Each row is followed by its class.
[ 23  -5  19 -14  19   8  12 -43  14  18  24 -26   1  15  46 -33 -16 -37
   2  36 -40   5  19  -6  -7   6 -39 -20  17  11  20   9   8 -18 -36 -64
   8   0]
j903
[ -1  11  21 -11 -23  14  -8 -24  -6 -23  -1 -24  27  38  -3  30 -17 -27
 -60  11  33  -5  18   1 -12  37  -5   5   6 -20 -16  30   3   9  21   4
  14 -19]
j620
[-13  -8  17  25  46  -1  12  14 -14  -1   4  10 -19   1 -15   5  -3  -9
 -10  -8   7   3 -17  -1  13  16  -4  -8   1  20 -18   5  41  21  -4  28
  11 -23]
j711
[ 40  13 -29  -4   2   1  49  37 -34 -72 -65  31  -3 -25 -41  23  30  -7
   5  -9 -35  27 -16  17 -19 -22  27 -32  -9 -43 -54  27  14 -44   4 -26
   4  -3]
j743
[-41  13  25 -27  35  16  -9 -16  10  14  11 -15 -21  11   0  -2  -8   8
 -15 -27   9  15 -39  15 -18  33 -27 -30  18  -6  -2 -14   9   2 -32  -7
  -3  12]
j230
[ -4   5  22  12  31   0   2  13  -9  12  14  30 -29   5 -14  -1  -5   9
   9  20  11  -5   1 -12  13  -1  13   9  -4   2  -9   6  20  19  -3  16
  16 -16]
j602
[ -3   4 -48  43  18 -37   3   9   3  -9 -29   6 -11 -13  -1 -20   2   6
  28   8  45  23  -3  -5   9  28  90   9  -6 -20 -20  22 -24 -30 -25   4
 -15  54]
j291
[ 28 -28 -55  19 -17 -17  26   9  -3 -12 -30   3  14 -18  -8  -8   1  21
  31  -2   5   4 -18  11  30  16  27  24 -23  -7   5  22 -23   7 -49  -1
  -2  15]
j108
[ 18  11 -17  16  23  13  38   7 -15 -19 -37  15 -17  11 -11   3 -16 -11
  -7  19 -12   3  -3   2 -13   8  39 -24 -12 -20 -29  37   3 -23 -14  -6
   2   4]
j737
[ 21  19 -22 -11   6 -26   8   1  22  -7 -10 -17 -19  21  19   2 -30 -21
 -23 -23   9  32 -10  40  -9  -6   4  42  22 -15   8  -8  16  -2  53 -21
   6 -15]
j5
[ 22  10 -58  48  16 -13  22  24   4  -1  -7  -3 -18 -46 -23  -1  38  31
  54 -26  29 -15 -35  39  31   3  14   1 -33  15 -16  23 -42  22 -37  38
 -26  50]
j602
[  1  28 -28 -20 -11   2 -23   2  17 -38   6  -5  10   0  16   6   6   8
   7 -19   0  34 -73  29 -11 -17 -27  34  28 -51  -7  32 -22   4  28 -10
 -25  49]
j903
[-20  19 -42 -32  37  19   8   3   8 -26  23  33  17  -2 -18  34  31  41
 -60  24  46  14 -30  -8   5 -13 -42 -19  21   6 -11   1  40  23 -28  60
  43  -7]
j5
[ 24  19  25 -33 -26   5   0 -37  28 -17 -23  29  36  19  19   6 -16 -27
 -36 -37   5   9 -32  -1   6  -9 -24  -7  42   3  -8  26   4  -6   2 -19
 -24   3]
j93
[ 30  36 -13  12  -4   5  21  -1 -27 -32 -23  13  53  27  -2 -17 -20  -4
  18  21 -19   3 -22   6 -14  23  21  -6   5 -24 -41  48  -9 -16   3  14
   6  19]
j5
[ 28   8 -35  22   4   2  17  30  10  -3   6   3 -26 -33  -6   3  39  44
  49 -30  12  -8 -18  15  41  18  24  38 -18   3 -17  26 -20   5 -39  11
  -1  41]
j5
[-25 -16  30   6  39  10  -8  -6  24 -26  31 -12 -14  11   4 -13 -27 -25
 -22 -17  -9  10 -32 -20 -25  56 -32  15   4 -24  11 -42 -20 -12 -12 -31
  15  -3]
j230
[  8  -4  18 -11  16  -9  -9  20   1 -24  14  31  -7   5   6  14 -10  24
 -29  25  13  18 -19 -25  13 -36 -27  31  35  10  23 -12  25  18   0   5
  21 -21]
j230
[ -5   0  27   1  21  22   5  -2  13   8  17  -1 -30 -14  13  -5   9  -5
  -6 -19 -17  -5  -3   4 -22  35 -27 -20  -3   5   4 -23   1  -9 -30 -12
   2  11]
j11
[ 19  19  11  39   5   3 -26  43 -37  -8   7  -6  -9  27 -22  17  23  14
 -23   6  23  -8  -3  26  13 -17  14 -14  32  23 -20   8  20  14  34  21
   8  -3]
j711
[-14  15  34 -17  17   8  -5 -46  18  26   3 -26 -31  19  24 -15 -33 -22
 -26   4 -15  12  -1 -10 -24   5 -11   3  10  -4  -2   6  24 -19 -23 -46
 -11  -5]
j879
[ 38  -1 -45  17 -27 -39  27  18 -10 -21 -49   8  19 -12 -29  15  -2  17
  20 -14  31  24  -7   4  23  51  51   2 -11  10 -39  12   9  -5 -28  10
  -3  11]
j291
[ 56  30 -26  11   4  13  42  34 -35  -8 -51  40 -16  -3  -3  -6 -21   5
   2  38 -24  -2  -9  -7  10  22  16 -39  -5   0 -39  55   6 -36 -35 -14
   6   7]
j93
[-14   3 -74 -28 -29   8  33  16  28   5   8  26  -4  11  16  23 -33  16
  43 -41  -6   6 -14  36 -16   3  16  63  18 -23  -7  31 -43  -2  35  10
  10  22]
j602
[  3   8 -36 -10   2  26  29  41  22  -4 -32  -1 -14  -3  23  22 -17  14
   4 -24 -13  -3  -6  20  -9 -10  12  18  13 -21  14   6 -13 -22   1 -24
 -24  33]
j737
[  4   4 -18  27  -2 -16   2  23   0 -14 -28   6 -15 -22   3   9  -1  42
 -15 -12  12   4 -19  -8  59  -4  14  55  -8  -7  -3  34 -23   5 -34   8
 -13  -1]
j879
[  8   5 -10 -36 -23  17   9  23  27 -10 -34  16  10   0  20  32 -29  -9
   9 -47   1  56 -31   3 -22  -1  13   3  28  -7   0   0   3 -27  42 -21
 -27  19]
j737
[ 11  51  -8  22  46  -4  31 -26  -3   5 -15  -2  -7  19  10 -25 -40 -42
 -16  23  -7  -4 -13  13  22  -9 -13 -30  42 -18  -9  43   0 -19  -9  -6
  18   4]
j5
[ 46   2  22 -24   3  -3 -15  46 -20  11 -13  61  -3   7  21   6 -13  69
  43  -4 -11 -28 -13 -11  50  16 -24  56  19  -3  -1  -2  33  36 -52   8
  19 -30]
j620
[-17 -30  15  -8  49   1  -1  -1  -5 -18  29 -49 -25 -11 -29   9   6 -18
  21  42  13   8  19 -59   5 -55 -16  -3  17  17  23  12  57  23 -26  16
  31 -39]
j737
[  5   0 -22 -37 -12   5   9   2  20 -34 -22  35  23  18  17  23  -1  -3
  41 -28  13  28 -32  -1 -12  34  24  20  11 -59 -13  -3 -25 -28  31  -6
 -10  32]
j108
[ 12  19 -47 -31 -38  41  16  16  19 -37 -35  32  -3   4  14  28 -16  55
 -28  10  16   4 -19  27 -12  10  26  51  24 -39  17   7 -26  -7 -13  10
  -3  37]
j93
[-18  19 -53  18 -41 -15  31  20  12 -52  30  -5   2 -11 -44   0  42  70
   6 -15  20 -28  11  89  10   5 -20  29  -5  22 -39 -22 -68  14 -62  36
  23  -6]
j711
[  4  14  39   9  36  16   9  18  -3  -3  18   1   2   4   4  -1  27  -2
 -20 -15   0 -37   1  -1  15  -3  -8   2  18  -9   8  20   9  18  -6  13
   7  13]
j743
[ 30  20 -46 -50 -68  -6  54 -11   4  -7 -75  33  29   3   6  29 -31   4
  10   3   3  26  -7  -4 -19   0  79   3  -1 -43 -14  47  10 -39  31 -28
 -10  37]
j108
[ 16 -16 -52   0 -15 -13  23  19   0 -11 -23  25   2 -29 -23  10  25  25
  14  -6  -3  17  18  -8  23  18  33  39 -14 -17  -1  -1 -20  11 -24  23
 -15  37]
j743
[  3 -17  47  16  40  39  17   8 -48  16   5 -52 -46   8   2  34  60  27
   4 -28 -35 -34   2  30  34  16 -47 -85  -8  95 -46  22  49  -3 -64 -12
  -6 -34]
j903
[ 40  39 -38  10 -23   6  43  25 -12 -30 -44  12   7  -5   3  -7 -24 -14
  17  22  -7  12  -1  17  16   3  26  13  50 -21 -19  31   3 -42 -17   7
  -1  29]
j108
[-21   2  28   0  35   9  -4   0   8  -3  -5   0 -25  14  19   2  -6  -3
  -1   8 -11  20  -7  16 -17  47  -8 -16 -15 -21 -23 -30   8 -25 -16 -45
   0 -20]
j903
[-16  28  -3  19  25  37  -1 -28 -10  42  -2 -20 -27  29 -10   7 -42  10
 -68  -1  35 -43 -59 -33 -20 101  -6 -84  -6  45 -37  16  12 -17 -52  23
  24   9]
j5
[ -9  22  -3 -46   2  19  15  10  18  -8 -30  27  53  25  53  28 -51  -8
 -32   0  -3  66   5  -5 -18   2  21  42  40 -41   8  26  14 -16  44 -31
  -8  15]
j602
[ 72  53   1   5  41  21  49   4 -15  28 -15 -13  13   6   1 -27  -7   2
  12  22 -17 -23 -13 -12   0   1  17 -43  10  23 -16  68  31 -17 -24  10
   3  16]
j879
[ 20  -9 -13  12  33   9  -5   1 -13  -8  16  23 -15   7 -17  -2  13  14
   8  36  10 -26  -2   1  12 -22 -14   6  -7  -2  -5   2  15  18 -15  26
  29 -38]
j620
[ 37  -7 -51   5 -19 -42  14  21 -10   7 -34  -8 -29 -23  17  10   1  25
  13  -2   0  -2  -8  -4  47  24  22  18 -38 -30   1  47 -12   0 -20 -34
   8  20]
j11
[-53 -16   6 -19  44  19 -28   3   0  17   4   5   9   5  31   7  14  10
  -9 -50  -1  50 -33  19 -25  36   0 -16 -17 -24 -12 -27  10 -12   4 -21
  -3  -8]
j108
[-30  -1 -11 -24  51  29  31  -7  21  13  43 -23 -30  39 -14  -4 -10 -22
   2  -2  -5  -3 -19  -5 -39  38 -21 -50  14  24 -23 -23  32 -31   2  -9
   7  26]
j602
[ 30  -4 -44  55   1  -6  21  43  -9  18 -29   4 -14 -42  -7  -4  -6  44
 -21  -3  -1  -7  -6  15  38   5  27  28 -25  20  16   8 -30   8 -44  -3
   0   1]
j230
[ -9  34  33 -23 -11  14 -22 -11  35 -49  21  10  51  15  29   9   9 -18
  13  23  17  27 -12  29  -5 -16 -46  22   5 -81 -16  26 -41  -6  20 -36
  13 -24]
j11
[ 10  19 -24 -18 -31  13  10  27  26  -4 -39  15 -39 -20  16  21 -48  17
  29 -25   3  30 -39  44  11   1  -7  55  30 -18   7 -20   1  -8  15  -9
 -19  -2]
j711
[  3 -27 -42 -21 -29  16  22   5  36 -13 -20  30  -8   7   9  14 -14  -7
 -12 -23 -14   0  -4  14  -9   9   9  17 -10 -18   7 -29 -18 -40  24 -39
  -3  -7]
j93
[ 46  31 -38  61  21  -3  12  12 -36   2 -26  26  11  -5  -9 -22   7 -16
  26  23 -27 -12   2   4 -40   2  67  -2 -13 -44 -32  38  10 -12  -5  -6
   8  58]
j5
[  8  -4 -22 -18 -11 -24   3   3  -3 -20 -27  24   6 -23 -11  15  10  55
 -10  -5  25  36 -27 -41  38  26  44  47 -17 -13  -9   8  10  13 -28  19
  -8  18]
j108
[-15   5 -17 -48 -19  20  19   7  19 -20 -31  29  27  19  17  40 -16  17
 -22 -35  -6  23 -23  14 -16 -11  10  28  26 -31  11   0  12  -3  46  -7
 -13  22]
j93
[-48  11  27 -15  44   6 -10 -27  -8  14   8   0 -48   7   9   8   6   6
 -22 -15   9  25 -24  13 -18  26  -9 -52 -10   7 -37  -9  25 -14 -29 -25
   4  -1]
j602
[-44   8 -58 -17  -5  17  21   9  19  -3 -19  38  22  18  -8  55 -26  29
   0 -31  17  40 -30  42 -13   0  28  41  12 -31 -24 -10   4   9  50  27
   9  -1]
j602
[-18   0 -24 -13 -34   6   4  14   8   0 -59   4 -25   5   6  26 -56  13
 -18 -12   6  13  -3  29  -4  -7  29  57  24 -29  22   4  -3   9   5  -9
 -27   6]
j602
[-29  -3  20 -56  -7 -13  29  19  -4 -40 -14  13   3  -5   4  -3   7  13
 -14 -23   1  13  15  -3 -19  81  -4  -4 -15  -7 -31   0   8 -20 -56  18
  -5  -4]
j230
[ -7  23 -71 -34 -22  12  50   1  53 -14  14  33  22   0   7  21   6 -15
 -14 -12  24  10  13  40 -32 -16   2   0   8  -5  -9  -9 -38 -34  58  21
  -4  19]
j602
[  7  26  12   0  35  24  49  23 -14 -29 -10  46  -4  22   2 -20  -5   7
 -14   0 -33 -19  14   0   5  43  15   5  13 -20 -41  64 -32 -17 -48   3
  -2  19]
j711
[ 44  35 -38  16 -19  14 -13  23  -4  32  26 -22 -11 -22  19  -2 -12 -15
  11  91  13 -76  36  -8 -12 -68 -29  29  28 -36  61  -8  23  13  12   3
  52 -10]
j108
[  9  26  26   4  -5  13  18   9  -7 -29 -12  34   9  18  -1 -17 -22  13
 -28  23 -25  17 -28  -9  -6  22  12   6  12  -8 -33  42 -10 -19 -19 -17
  -9  10]
j903
[ 12  -5 -77   0   4 -21  47  43   7   1 -33  10 -20 -26 -23   4 -19  42
  23 -19   6  20 -22   4  28  29  43  21 -37  -4 -16  29 -21  -1 -22  20
   4   1]
j737
[ 27  22  -1   5  19   4  28  -3 -21 -11 -39   8  13  18  -8 -19 -29 -11
  -4  10 -19  17 -12 -11   4  30  33 -19  -1  -6 -33  53   0 -20 -13  -6
  -7  -3]
j93
[  8   9   4 -40 -10   9  11  13  28   1 -23  22   1   8   6  11   1  16
  14 -34   8  22 -18  10  -4   3  20   7  24 -25   9  -1  12 -19   5 -16
 -13  26]
j879
[ -6 -32 -20 -28 -22  -4  -2   8  25  25 -28  26  41   5  38  26 -11 -18
  -6 -49  -8  24 -30  -6 -14 -22  11   5  -5 -18   2  26  25 -13  30 -64
 -17  11]
j743
[ 10 -19 -44 -64 -51  24  -2   3 -12  34 -20  46  50 -22   8  13  -2  80
  70   1 -21  -2 -31 -55  73  10   0  -8   5 -22  28  35 -31   0 -38  -6
   5  44]
j291
[-28   5 -12 -58 -22  10  12   4  31   1 -10  14  33   9  24  27 -13  23
  -2 -35  -8  30   0  10   1   3  -9  36  29 -32  13  22  -9   7   4  -9
  -9  16]
j11
[-27   8  -8 -75 -15   9  34   4  12 -15 -29  26 -15  22   8  13 -32   9
   3 -20 -23  29 -18   1  -3 -10  13  32  27 -35  -1   7  14 -29  44  -3
 -19  -2]
j108
[  5  15  -3 -22  35   4  -2 -23  -9   5  32  27 -23   0  -5   3  18   1
  -9  13   4 -11 -11 -27  24  10 -38 -11  18 -17   2  -2   5  18 -14  32
  31  -3]
j108
[-10  -7  17  21  44  16   6  22   2  13  15  17  10  -8   1   2   9   5
  20  -7  21 -16 -13   9   4   7  -4  -2   2   2  10   2  27  31 -18  27
  18 -10]
j291
[  0  -5  31 -11  -8  12 -13  43  -5 -19   7   3  17 -23 -12   9  62  28
  29 -72  22 -32 -29 -21   7  42  -1 -53   7  14 -30  36   9   0 -90   5
   2  48]
j737
[ 28  -8 -61  15 -14 -11  33  11   3  -4 -21  17   8 -30 -20  13  30  46
  17 -17   0  -1 -27   0  14   1  30  19 -29   5 -11   1  -4   7 -36   1
 -17  51]
j108
[ 23   8 -73   8  21  13  59  13  15 -11 -22  14  12 -21 -30 -13 -14  -5
  19  42  14  21   1  -2 -12  17  37 -19 -20 -35 -24  63 -13 -33 -63  -8
  52 -14]
j879
[  4  -9 -55  15 -14 -13  13   8   2  -6 -24 -13  15 -29  -3  21  19  38
  16 -21  10  20 -13   9  26  28  38  26 -17  -7  -3  27 -25  13 -26  11
 -13  38]
j903
[-28   5 -21 -57   1  17  37 -10  28 -28  18 -13  24  26  11  20 -34  -9
 -38  -7   7  30 -12   0 -14  26  -3  34  18 -42   7  34   6   0  28 -13
  31  10]
j602
[-19  -6 -33  28  -6 -34  13  39  12 -12 -14   0 -24  -9  -8  15  -1  36
 -20 -31  18  27 -31  13  50  36  23  45 -12  18 -22   9 -17   3   2  13
 -28  15]
j903
[-10 -16 -49 -56  -7  24  12  20  22 -14  -1  45 -22   5  -5  21   3  39
  14 -47 -14  19 -35  26  -6  20  -7  32   2 -42   6  -2 -27   5   8  -2
   9  12]
j93
[ 13  13  37 -11  12  38  14  -3  13 -28   1  -2  73  41   1  -8   1 -12
  12   6  -2  26 -13  10   7  72   6  13   5 -25 -31 -11  29  -4  -5   3
 -30  37]
j602
[ 33  11 -56 -23 -16 -10  50  37   2 -13 -61 -17  29  -5   4  11 -35  42
 -30 -15  20  12   3 -10  32  54  46  42  11  12  13  46 -23   0 -29  37
 -23  20]
j230
[ 21 -14 -49  29 -10  -4  25  30  -1  11  -6  10  11 -23  -4   1  14  45
  22   4  -5   3   1   8  37  41  22  27 -34  21  -7  21 -33  16 -36  22
 -12  22]
j903
[ 41  44  14 -12   9 -10  31 -24   0 -29 -20  12 -35   9  -3  -5 -44   0
 -14  28   1  20 -32 -24  22  46  19  30  18 -19 -28  41   8  -8  -3  10
  12 -13]
j903
[-51  -7  28   8 -59   6  -6  29 -28  22  -5  14  25 -23  23  15  -1  53
 -15 -70 -32 -11 -24  10  -5  84  -4 -12 -31 -11 -11   0 -19  -3 -49 -27
  13  53]
j879
[ 58  47  -9  18  35  12  20  15  -2   9 -25  23  20   4  -1 -21 -34 -31
  23  -7 -12  32 -47 -14  -3  32  13  -8  18  -9 -34  59   2  -6  10   4
 -23  34]
j93
[ 32  58 -24  -1  36  25  79  43   1 -23 -45   0 -25   2  -4   4 -44 -46
 -25  47 -17   6  32  13 -29  26  10 -30  26 -47 -17  35   6 -51  -4 -42
  15  15]
j711
[  5   9 -91  22 -21 -36  34  19 -19  48 -47  29  32  -9  -7  11 -47  13
 -16  -1  17  43 -17   1   4 101  50  -2 -46   5 -45  34  11  16 -21  27
 -13  54]
j602
[ 10 -22  43   6  22  -6   5 -11 -13  -9  11  10   1   8   4  -2   8 -19
   1   8   4  -1   2 -18  23   3 -14 -16  -1  26   1   4  29  11   4   7
   3 -24]
j291
[  7  37 -24  16  28  -4  38 -10 -15 -31 -37  -4  24  30  -4  -2 -24 -13
 -24  13   1   6  -6  16   4  20  39  -7   9 -25 -42  43  -5 -24   5   6
  -3  10]
j602
